Each row has a class, written after it.
[-181 -346  868 -186  473 -482  247  297 -108 -115   37  124 -269  234
  251  -68 -235  144 -260  383  179  -39 -344  219    4 -571  -15  761
 -244  119  -67  123  320  197   52 -108  207  -85   28 -398 -282] -> Bori
[ -21    9  262   39  607 -442  387 -139  235 -112  439   51  284   42
  294 -354 -613 -407 -365  468   41 -164 -326 -230 -239  353 -278  606
  -82  215 -283  153  449  292 -196  135    9  133  221  302 -266] -> zavib
[   1   58   72 -180  566 -466  547 -242  226 -183  108  -17  477  -32
  326 -311 -580  184 -272  394   68 -149 -228 -116 -254  350  -48  721
 -144  -78 -671  153  409  383 -394  111  -97  244  274   64 -338] -> kasa
[ 121 -215  757 -233  665 -485  387  353  194 -371   31  205 -175  220
  223 -210  -76  264 -270  533  134  -57 -278 -166 -219 -260  -59  534
 -312   16 -200  105  184   86  -65  -23   10  100   -8   -2 -193] -> kasa
[ -52 -381  540   91  285 -643  422  361  332 -264  299   32  157  228
  292 -275  -67  157 -387  533  -66   13 -221 -243 -161 -278 -334  764
 -230  144 -262   64  475  107 -106  224   16  -53  -65 -136 -324] -> geda
[ -88 -338  521  105  385 -556  411  331  283 -379  388   36  205  239
  299 -303 -116   53 -429  502  -66   14 -235 -318 -151 -159 -337  724
 -195  125 -232  114  383  101 -145  260   61  -88  -17 -102 -339] -> Lugim
[-104  -33   86 -165  591 -455  549 -234   72 -227   85   34  434  -28
  306 -299 -638   85 -291  302   88 -145 -309 -107 -224  276  -49  734
  -65  -72 -682  168  460  384 -421   99  -56  261  209   82 -338] -> tefip
[ -96  -61   71 -156  551 -438  555 -237   50 -194   50  -10  483  -24
  295 -268 -663  123 -299  361   64 -130 -322 -102 -215  224  -61  853
 -107  -94 -670  154  522  362 -468   99  -64  264  214  115 -404] -> rarag
[-109  -76  141 -131  565 -464  512 -307   94 -186   88  -68  506  -27
  284 -286 -635  145 -298  400   89  -93 -255 -114 -201  291  -87  796
 -113  -94 -653  177  437  378 -479  145  -84  236  220   48 -397] -> kasa
[-120 -186  155    0   62 -527  547  -55  -37 -165  -49  -34  256  146
  287 -334 -473  238 -228  575   38 -190 -124   21 -165 -149 -271  868
  -54   99 -460  128  774  400 -188  260  -40  237   76   37 -477] -> Bori
[-147 -256  778 -161  387 -514  284  324   -8 -161   84  136 -207  195
  237  -63 -188  142 -277  394  126 -110 -309  179  -41 -551  -88  720
 -247   93  -68  179  236  167   59  -98  180 -144   20 -264 -264] -> tefip
[ -35 -362  552   47  349 -657  375  346  302 -324  352   28  159  252
  264 -255  -38  104 -413  609  -78   -3 -204 -264 -160 -222 -311  717
 -274  110 -183  113  355   68 -152  178   44  -96  -21 -110 -298] -> rarag
[ -56 -401  589   86  323 -590  410  428  351 -305  321   60   75  261
  277 -322  -12  164 -333  557  -69   28 -173 -266 -186 -346 -346  731
 -253  125 -278   30  412   93  -42  245  -71   -1  -88 -184 -313] -> tefip
[ -62  -35  190 -221  521 -470  558 -216   85 -150   31  -39  439   -7
  265 -244 -661  192 -256  438  112 -109 -276  -94 -239  216  -48  899
 -134  -68 -698  210  506  408 -430   96  -85  261  214   -2 -425] -> kasa
[-146  -41  318 -117  475 -533  486  128  300 -330  121  161  164   48
  397 -337 -263  326 -216  637  105 -193 -124 -265 -133  -72 -150  564
  -27   97 -530    2  765  462  -60  163 -101  114   12   56 -404] -> rarag
[ 198 -255  688 -191  602 -519  393  325  271 -309   18  197  -52  203
  248 -218  -89  328 -259  469  142  -86 -264 -231 -257 -258 -107  528
 -281   90 -202  158  205   82  -55   15   59  103   -5  -47 -258] -> zavib
[ -93  -66  206  -58  117 -478  569   87    2 -156  -71   18  201  136
  290 -318 -483  281 -276  591   19 -169 -156   42 -191 -158 -277  855
  -60    6 -484  168  786  406 -157  237  -13  253  117   44 -441] -> Bori
[-186  -40   36 -156  541 -326  560 -252  -34 -301   55   45  423  -36
  279 -286 -712  116 -269  353   93 -131 -342  -52 -170  156  -70  895
  -21 -153 -617  152  557  374 -429   98   -5  194  256  129 -401] -> tefip
[ 180 -161  666 -177  431 -401  351  354  294 -247    2  199  -63  183
  225 -240  -19  366 -196  458   94  -47 -157 -187 -213 -325 -133  547
 -282   89 -283    2  163    1  -42   12   15  212  -71   69 -152] -> Bori
[ -33   -2  265   -2  640 -467  418 -168  248 -112  357    9  328   67
  250 -337 -596 -358 -379  461   48  -85 -294 -267 -277  353 -228  701
 -123  144 -387  120  486  276 -244  130  -13  174  166  260 -301] -> geda
[  40 -355  510   90  377 -610  388  358  374 -323  359   82  129  221
  278 -321  -59  104 -412  560  -46  -22 -192 -243 -155 -203 -320  692
 -276  108 -152  100  337   88 -106  199   19  -98   -5  -93 -297] -> kasa
[ -79 -409  557  -35  556 -558  372  354   49 -576  196   91   -7  173
  340 -268 -160  127 -313  362  115 -209 -348 -171 -188 -272 -222  555
 -295   88 -193  246  182  334 -180  169  -52 -102  -55 -244 -297] -> tefip
[ -42   78  191   37  593 -416  371 -177  234 -119  441    0  394  -20
  284 -354 -661 -443 -351  464   88 -115 -320 -240 -252  439 -198  638
  -72  218 -332  122  408  262 -231  144   11  157  215  354 -272] -> kasa
[ -58 -381  502  -47  560 -552  393  286   70 -526  225   98  126  184
  313 -266 -177   99 -328  345  105 -176 -359 -221 -215 -151 -200  592
 -321   71 -222  246  160  313 -201  197  -36  -40  -18 -177 -311] -> rarag
[ -53 -442  598   33  377 -633  449  328  370 -390  313   73   44  244
  314 -267  -77  137 -353  595  -38  -47 -213 -273 -169 -314 -301  748
 -254   57 -219  110  443  151 -131  170  -70 -131  -83 -160 -366] -> Bori
[-122   13  366 -139  584 -564  476  142  336 -305  156  177  119   92
  397 -309 -237  226 -223  699  164 -243 -161 -323 -214  -64 -152  495
  -41  207 -469   39  724  442  -12  130 -163   92  -60  102 -417] -> zavib
[  13   58  283   47  685 -417  382 -173  294 -124  485   36  268   82
  252 -384 -595 -498 -391  442   40 -108 -313 -302 -255  457 -258  588
 -114  213 -282  110  379  232 -187  144   21  148  204  351 -262] -> kasa
[-155 -323  834 -192  465 -517  264  376  -89  -66   76  138 -245  225
  283 -123 -179  170 -275  410  164  -15 -370  243  -10 -606  -13  819
 -235   91 -140  100  314  156   47 -135  156    4   81 -399 -226] -> rarag
[ -91 -135  332  -97  405 -549  539  172  293 -223  116  148  114   92
  341 -288 -269  324 -209  678  128 -200 -202 -185 -208 -110 -170  579
   32  156 -450   63  851  388   31  129 -104  115   -3  124 -394] -> geda
[ -65  -41  165  -50  153 -537  552   74   47 -192  -48  -22  205  107
  336 -314 -469  232 -270  618   35 -259 -155  -36 -236 -137 -285  804
  -52  122 -492  214  800  442 -206  227  -96  190   71   77 -444] -> Bori
[-144 -290  823 -200  389 -501  292  375  -52 -132   82  112 -321  219
  228  -55 -159  198 -281  444  125  -46 -259  271  -23 -571  -20  767
 -306   19  -85  141  187  132   99 -145  165  -96   30 -291 -198] -> geda
[  -9   -5  371  -35  695 -477  384 -156  270  -52  329   14  257  113
  288 -328 -604 -381 -349  510   73  -52 -276 -244 -286  320 -231  697
 -247  205 -351   92  525  308 -216  122 -101  201  114  196 -311] -> geda
[ -48 -151  241  -24   87 -530  548  -12   -1 -113  -57  -23  159  160
  295 -323 -498  217 -229  550    1 -202 -136    4 -184 -183 -345  834
  -39  138 -412  135  765  394 -183  258  -37  250   67   49 -427] -> Bori
[-141 -323  779 -157  356 -546  273  379  -83  -87    5  146 -251  215
  279  -90 -214  303 -252  467  175 -122 -341  254   51 -608  -54  843
 -218  112  -67  104  381  125   20  -88  202  -77  116 -295 -225] -> fimol
[-108 -161  161    2  121 -486  534    5  -28 -176   28   12  269   89
  285 -338 -505  197 -283  533   20 -182 -175   45 -160 -132 -264  845
   11   45 -424  155  710  342 -182  237   12  238  150  140 -387] -> rarag
[ 162 -283  710 -186  458 -481  395  334  186 -243   -3  164  -83  228
  198 -204  -33  289 -194  494  161  -56 -300 -124 -227 -292  -91  579
 -224   77 -289   58  219  -25  -53  -57   56  228  -12    2 -193] -> tefip
[-153  -79  367 -127  512 -597  484   87  315 -311  108  138  155   66
  370 -278 -262  238 -218  639  137 -196 -174 -246 -192  -35 -158  509
    5  183 -539   29  828  417  -79  124 -124  111  -48  137 -390] -> Lugim
[ -97 -459  556   54  294 -560  403  298  213 -287  245   48  102  352
  261 -330  -57  124 -347  467  -59   64 -182 -226 -159 -313 -365  740
 -250  103 -240  -36  393   94 -116  247  -18   22  -94 -234 -291] -> geda
[ 133 -237  740 -163  493 -400  391  391  145 -241   89  203 -143  259
  191 -220   -9  243 -231  430  100  -38 -271 -114 -238 -319  -98  546
 -276  117 -218  100   85    5   40  -10   53  209  -60   -3 -163] -> Bori
[-164 -324  828 -159  287 -484  275  332  -81  -17   64  106 -225  271
  286  -85 -137  225 -272  405  146    5 -329  313   78 -563  -57  756
 -164   76  -93   38  357  110  114  -97  271  -26   77 -378 -220] -> Lugim
[-119 -392  576  -32  539 -572  376  291   -4 -516  241   39   37  231
  327 -218 -115  -19 -382  368  124 -155 -353 -192 -200  -98 -159  572
 -369   59 -173  273  133  326 -173  158   35 -118  -26 -267 -310] -> rarag
[-209 -338  738 -203  352 -453  297  327  -49 -163   26  117 -185  186
  212   -9 -169  267 -306  431  162   -1 -301  248  -11 -484  -15  834
 -263  -66 -131  164  435  163   10 -127  230 -153  107 -273 -257] -> Lugim
[-129 -134  361 -117  522 -579  466  143  307 -295  113  216  102  -15
  384 -285 -323  361 -130  660  192 -223 -187 -194 -135 -176 -120  497
   34  214 -446   -1  825  416   -3  107 -144   90  -43  142 -403] -> zavib
[ -75 -429  499  -35  494 -461  393  301  123 -451  180   50   78  150
  275 -188 -181  134 -354  349   75 -156 -309 -215 -208 -138 -208  656
 -332   -1 -256  291  275  359 -174  184  -13 -128   -7 -200 -350] -> Bori
[ -91 -442  583   43  352 -627  421  305  290 -333  315   13  178  312
  306 -290  -75  105 -411  518  -74   56 -182 -285 -158 -209 -337  724
 -265  100 -285   53  411  140 -158  245  -11  -12 -106 -237 -364] -> Lugim
[ -83 -456  533  -39  526 -514  385  335   36 -484  161   56  111  190
  237 -184 -182  119 -379  312  110 -149 -371 -182 -224 -152 -198  689
 -347   40 -238  330  261  313 -210  187   21 -112   15 -215 -328] -> fimol
[ -61  -90  168  -79  170 -519  565   56    5 -216  -57   37  166  106
  249 -299 -515  264 -226  605   58 -246 -174   -7 -196 -154 -279  871
  -53   90 -466  195  788  421 -197  207  -58  185  101  111 -468] -> kasa
[-101 -358  443  -17  520 -458  402  326   85 -518  193   78  135  131
  318 -256 -241  170 -380  354  123 -146 -369 -195 -181 -132 -208  738
 -311  -46 -280  246  271  307 -236  199   17  -78   52 -139 -314] -> geda
[ -83 -437  569  -65  493 -649  427  376    4 -492  134   96   51  196
  310 -252 -201  148 -306  416  120 -219 -349 -185 -240 -213 -207  707
 -322  106 -281  299  258  360 -214  204  -59  -19   23 -265 -323] -> Lugim
[-167 -153  418  -85  392 -613  496  138  261 -282  145  145  129   92
  408 -285 -238  264 -170  636  123 -196 -146 -229 -161 -159 -179  483
   39  253 -444  -20  740  364  -37  158 -133  111 -121   81 -370] -> rarag
[ -34  116  143  -17  598 -380  422 -175  251 -109  389    6  377   54
  256 -364 -626 -360 -369  452   26  -70 -342 -256 -278  458 -187  715
 -130   90 -419  135  515  289 -244  109   42  183  286  243 -324] -> Bori
[-116  -47  196 -134  443 -454  477  106  341 -304   88   97  219   20
  358 -230 -313  292 -207  634  109 -223 -126 -251 -222  -33 -168  528
  -14  130 -502   76  874  488  -83  155 -181   44  -64  132 -433] -> Bori
[ 169 -141  725 -198  552 -435  393  334  304 -284   71  211 -102  243
  259 -274  -21  287 -270  465  128  -58 -231 -270 -233 -202 -117  587
 -338   27 -297   50  149   65  -47    9   34  203    8   -9 -188] -> zavib
[-244 -332  854 -195  369 -488  226  358 -105 -112   59  107 -230  225
  203  -33 -151  193 -253  422  137   -3 -278  292   -3 -621  -61  733
 -216   55  -61  111  304  139   81 -120  167 -108   69 -336 -210] -> Lugim
[-104  -42  416  -97  551 -577  496  271  374 -282  163  181   30   46
  406 -298 -237  269 -231  668  127 -242 -168 -282 -222 -131 -160  519
  -35  206 -456   79  783  420   -3  109 -177   55  -34   98 -380] -> Bori
[-132  -96  132  -83  156 -564  580  -34  -64 -271  -95   -7  192  136
  292 -294 -541  189 -242  579   60 -252 -184   11 -253 -183 -279  852
  -35   55 -445  222  776  429 -255  210  -78  168   88   56 -481] -> zavib
[-126 -119  260  -46   89 -449  539   23  -86 -176  -43  -33  135  186
  235 -343 -488  176 -249  547   -4 -131 -123   47 -190 -203 -328  844
  -23   20 -439  121  713  360 -180  215  -27  283  113   42 -407] -> Bori
[  25   15  267  -50  560 -472  440 -117  307 -110  318    3  373  134
  259 -353 -532 -250 -363  520   66  -97 -246 -338 -294  388 -239  748
 -216  147 -443  129  544  310 -258  159  -50  175  171  181 -334] -> fimol
[ -82 -105  170 -169  521 -506  566 -231   82 -150   22  -86  510    7
  263 -241 -613  194 -284  430   69  -86 -255  -98 -253  262  -93  876
 -135  -93 -725  207  637  431 -464  149 -129  264  250  -13 -423] -> Lugim
[ -94   37   -5 -108  586 -360  527 -267   85 -231  138   31  509 -109
  332 -301 -722   63 -324  310   62 -141 -332 -108 -180  352  -65  709
   19  -97 -579  158  415  324 -418  111   53  220  285  248 -305] -> geda
[ 160 -214  705 -228  472 -463  419  342  237 -232    8  207   -8  274
  221 -214  -38  274 -288  489  105  -32 -240 -192 -247 -147  -77  612
 -301   13 -300   73  227   37  -56   27   75  218   36   -8 -157] -> Lugim
[-189 -267  728 -138  418 -483  240  368  -40 -209  114   95 -176  145
  171  -28 -191  174 -332  387   70  -70 -298  194  -42 -464  -52  676
 -273    1   -7  153  227  125   26  -67  177 -190  117 -130 -146] -> geda
[ -45    6  202    3  602 -460  412 -107  242 -100  329   16  308   51
  271 -344 -593 -316 -345  489   44 -136 -319 -240 -287  315 -222  670
 -100  165 -377  129  527  291 -210  118  -42  141  210  245 -301] -> geda
[-114  -72  131 -197  530 -488  513 -280   91 -267   34  -58  449   25
  288 -277 -582  140 -244  407   68 -103 -195 -128 -244  244  -92  766
 -193 -128 -669   99  454  412 -496  112 -151  265  152  -38 -377] -> tefip
[-107  -77  343 -128  579 -587  465  107  383 -288  134  172  132   42
  351 -277 -274  261 -207  678  116 -248 -163 -264 -197 -104 -161  484
   -7  210 -448   29  761  437  -33  131 -201   66  -90  157 -412] -> kasa
[ -18   -2  310  -11  599 -434  428  -68  278 -126  406   56  236   46
  261 -333 -584 -319 -340  504   75 -131 -324 -234 -237  333 -213  666
 -108  173 -392  145  482  290 -184   78   -6  144  165  254 -329] -> kasa
[-103  -95  193  -66  188 -505  547   31  -77 -202 -105  -23  157  169
  336 -325 -534  166 -287  559   65 -202 -152   58 -195 -177 -311  860
  -43   68 -466  190  766  421 -228  222  -43  261   69    5 -453] -> fimol
[ -82 -400  524   31  398 -614  397  372  290 -444  278   42   82  232
  323 -282 -132  185 -369  512  -31   22 -203 -258 -138 -317 -300  724
 -312   64 -216   52  460  154 -203  195  -44 -112 -107 -202 -373] -> Bori
[ 125 -174  759 -210  509 -469  382  365  196 -264   54  168  -89  225
  184 -169  -40  291 -251  543  101  -73 -231 -153 -227 -235  -89  592
 -305   22 -257  106  142   40  -38    0   44  171   55   -1 -166] -> zavib
[-186 -436  742 -151  338 -518  219  328  -84  -29   60   86 -215  214
  226  -63 -177  256 -274  366  134   -3 -290  322   27 -590  -89  777
 -244   98  -65  107  289  132   35 -106  214  -90   65 -399 -231] -> kasa
[-124  -30  138  -45  240 -431  551   29  -46 -207    8   64  229  119
  331 -327 -519  128 -342  540   68 -198 -207   31 -169  -25 -224  828
  -48   27 -433  187  734  410 -158  229   35  213  133  147 -405] -> Lugim
[   3   20  269  -44  678 -459  428 -110  304  -61  379   19  323  128
  283 -372 -546 -357 -392  510   81  -53 -289 -279 -320  404 -199  643
 -191  118 -394  121  464  289 -178  102  -70  196  161  183 -305] -> geda
[ -37 -316  480   -8  522 -594  395  378   24 -474  223   78   66  176
  340 -265 -194   83 -391  384  102 -270 -401 -179 -187 -132 -181  680
 -281   97 -178  309  153  273 -210  179   50  -87  121 -180 -251] -> fimol
[-142 -127  315 -106  484 -502  464  185  298 -255   93  176  153   49
  325 -234 -236  341 -209  618  132 -236 -175 -227 -189 -135 -166  573
    9  222 -492   85  844  412  -18  130 -121   80  -58  134 -403] -> fimol
[ -89  -85  111 -206  565 -504  523 -312   74 -185    7  -44  483    2
  281 -275 -608  215 -248  362   90  -91 -248 -177 -224  228  -43  821
 -162 -128 -662  145  423  355 -517  104 -112  249  210    7 -394] -> rarag
[  -2  -24  212   -4  647 -449  384 -183  195 -104  380  -16  314   92
  252 -356 -629 -368 -342  481   39  -78 -313 -240 -250  360 -274  653
 -122  151 -327  133  518  272 -275  136  -58  193  219  263 -311] -> rarag
[ -53 -127  277  -60  393 -548  491  151  307 -204  112  118  130   68
  371 -306 -219  360 -172  659  148 -256 -178 -160 -190 -131 -187  532
   38  258 -485    5  879  369  -10  150 -178  151  -45  163 -341] -> tefip
[-115 -306  483  -13  566 -532  350  378   -6 -472  251  120   84  166
  351 -213 -218   49 -428  383  114 -223 -439 -125 -147  -85 -173  615
 -247   80 -114  272  231  251 -197  169  116 -127  118 -105 -219] -> Lugim
